Here is a tiny trained network, its code and every weight. The questions are about switching its units off for an input and a class, where a switched-off unit gives its printed mean instead of its output.

import numpy as np


def w(rows, s, z=0):
    codes = np.array(rows[::2]) - 128.0
    scale = np.full(codes.shape[1], s)
    scale[-1] = z or s
    return codes * scale


def f(y):
    return y / 2 * (1 + np.tanh(0.7978845608 * (y + 0.044715 * y**3)))


def log_softmax(a):
    a = a - a.max(-1, keepdims=True)
    return a - np.log(np.exp(a).sum(-1, keepdims=True))


def net(x, mask):
    res = np.array(x, float).reshape(1, 6) / 4 @ E
    y = f(res @ A[0][:, :-1].T + A[0][:, -1])
    res = res + np.where(mask, y, B[0][:, -1]) @ B[0][:, :-1]
    return log_softmax(res[-1] @ U[:, :-1].T + U[:, -1])


A, B = {}, {}
E = w([
[129,127,128],'x0',
[211,9,83],'x1',
[128,128,128],'x2',
[177,211,2],'x3',
[15,73,37],'x4',
[128,129,127],'x5',
],0.0051)
A[0] = w([
[88,205,130,67],'N1',
[114,124,151,191],'N2',
[145,117,132,77],'N3',
[132,103,117,82],'N4',
[123,112,131,153],'N5',
[219,167,211,84],'N6',
[34,84,85,100],'N7',
[97,132,57,49],'N8',
[73,191,160,77],'N9',
[63,95,94,92],'N10',
[133,95,121,194],'N11',
[213,166,204,106],'N12',
[133,110,147,124],'N13',
[112,130,129,66],'N14',
[157,181,59,200],'N15',
[151,119,136,88],'N16',
[73,53,248,77],'N17',
[161,186,56,81],'N18',
[205,170,208,166],'N19',
[104,121,117,4],'N20',
[73,51,244,84],'N21',
[57,211,165,74],'N22',
[136,144,146,95],'N23',
[15,80,84,87],'N24',
[137,126,134,112],'N25',
[163,81,116,19],'N26',
[51,223,164,87],'N27',
[174,210,46,48],'N28',
[220,14,85,30],'N29',
[137,112,124,78],'N30',
[70,100,108,111],'N31',
],0.011,0.0016)
B[0] = w([
[167,87,131,171],'N1',
[133,134,126,145],'N2',
[120,114,127,126],'N3',
[124,113,123,129],'N4',
[124,125,113,135],'N5',
[38,143,147,247],'N6',
[54,148,143,194],'N7',
[110,170,144,158],'N8',
[140,72,111,174],'N9',
[79,139,130,163],'N10',
[127,114,132,152],'N11',
[44,141,136,239],'N12',
[134,127,130,136],'N13',
[122,122,120,118],'N14',
[174,170,132,205],'N15',
[118,114,121,131],'N16',
[217,194,113,251],'N17',
[179,172,133,192],'N18',
[45,148,118,249],'N19',
[115,124,123,114],'N20',
[215,193,110,250],'N21',
[149,47,128,200],'N22',
[120,125,123,131],'N23',
[39,156,134,208],'N24',
[125,125,134,128],'N25',
[134,89,135,146],'N26',
[155,35,132,215],'N27',
[185,196,124,216],'N28',
[166,2,144,255],'N29',
[126,115,125,125],'N30',
[91,145,124,153],'N31',
],0.035,0.0047)
U = w([
[162,208,116,249],'0',
[2,161,138,54],'1',
[128,31,133,49],'2',
],0.0092,0.002)

Each question gives the input, the list of numbers given to net, and the class t.
The units are the neurons (one row each of A and B). Each row of codes is followed by its name. A weight is (code - 128) times the scale printed after its matrix; where a second scale follows, it is the last column's (A, B and U).
mask holds one flag per neuron, in row order. A switched-off neuron (its flag False) gives its mean, the last column of its row in B, instead of its output. The means were averaged over made-up inputs and are rounded, as every weight is.
A unit's drop is (log p(t) with every unit on - log p(t) with that unit switched off) / (log p(t) with every unit on - log p(t) with every unit switched off).
The circuit of an input: a set's keep is (log p(t) with only the set's units on - log p(t) with every unit switched off) / (log p(t) with every unit on - log p(t) with every unit switched off). Starting from the 12 units with the biggest drops (on a tie, the unit counted first), units are removed one at a time, each time the one whose removal leaves the highest keep (on an exact tie, the one counted first), for as long as the keep stays at least 0.8.
units of the circuit, in order: the units of the circuit, biggest drop first
most important unit: the unit with the biggest drop
k most important neurons: the k neurons with the biggest drops, biggest first
drop of u: that unit's drop, to one decimal
input [6,-7,1,-4,-6,3], class 2: most important unit => N27
input [-5,-8,4,-3,7,-7], class 2: 3 most important neurons => (N27 N22 N9)
input [7,-5,-4,-4,-6,4], class 1: 4 most important neurons => (N19 N6 N12 N29)
input [3,-2,1,1,1,5], class 2: units of the circuit, in order => (N17 N6)
input [1,6,5,-2,6,8], class 1: 2 most important neurons => (N24 N7)
input [-6,-8,-8,-7,5,8], class 2: 3 most important neurons => (N27 N22 N9)
input [4,-8,-3,4,-7,8], class 2: 2 most important neurons => (N27 N22)
input [7,-7,-3,-8,4,7], class 0: 3 most important neurons => (N17 N21 N29)
input [-2,7,5,5,-7,8], class 1: 2 most important neurons => (N6 N12)
input [-3,-5,5,1,-4,6], class 2: 3 most important neurons => (N27 N22 N24)
input [-4,7,-7,-8,5,-7], class 0: 2 most important neurons => (N21 N17)
input [5,-3,-1,-7,6,3], class 0: 2 most important neurons => (N17 N21)
input [2,5,7,-6,5,-6], class 0: 2 most important neurons => (N21 N17)
input [2,-8,-5,6,3,2], class 2: units of the circuit, in order => (N27)
input [0,-5,-6,-6,6,-6], class 0: 3 most important neurons => (N17 N21 N6)
input [-4,-6,-2,-8,6,6], class 0: drop of N21 => 0.9
input [-5,2,4,-1,-3,1], class 1: drop of N21 => 0.1
input [-3,3,-1,5,-6,-7], class 1: drop of N21 => 0.5
input [-1,-1,1,-5,5,4], class 0: drop of N12 => 0.6
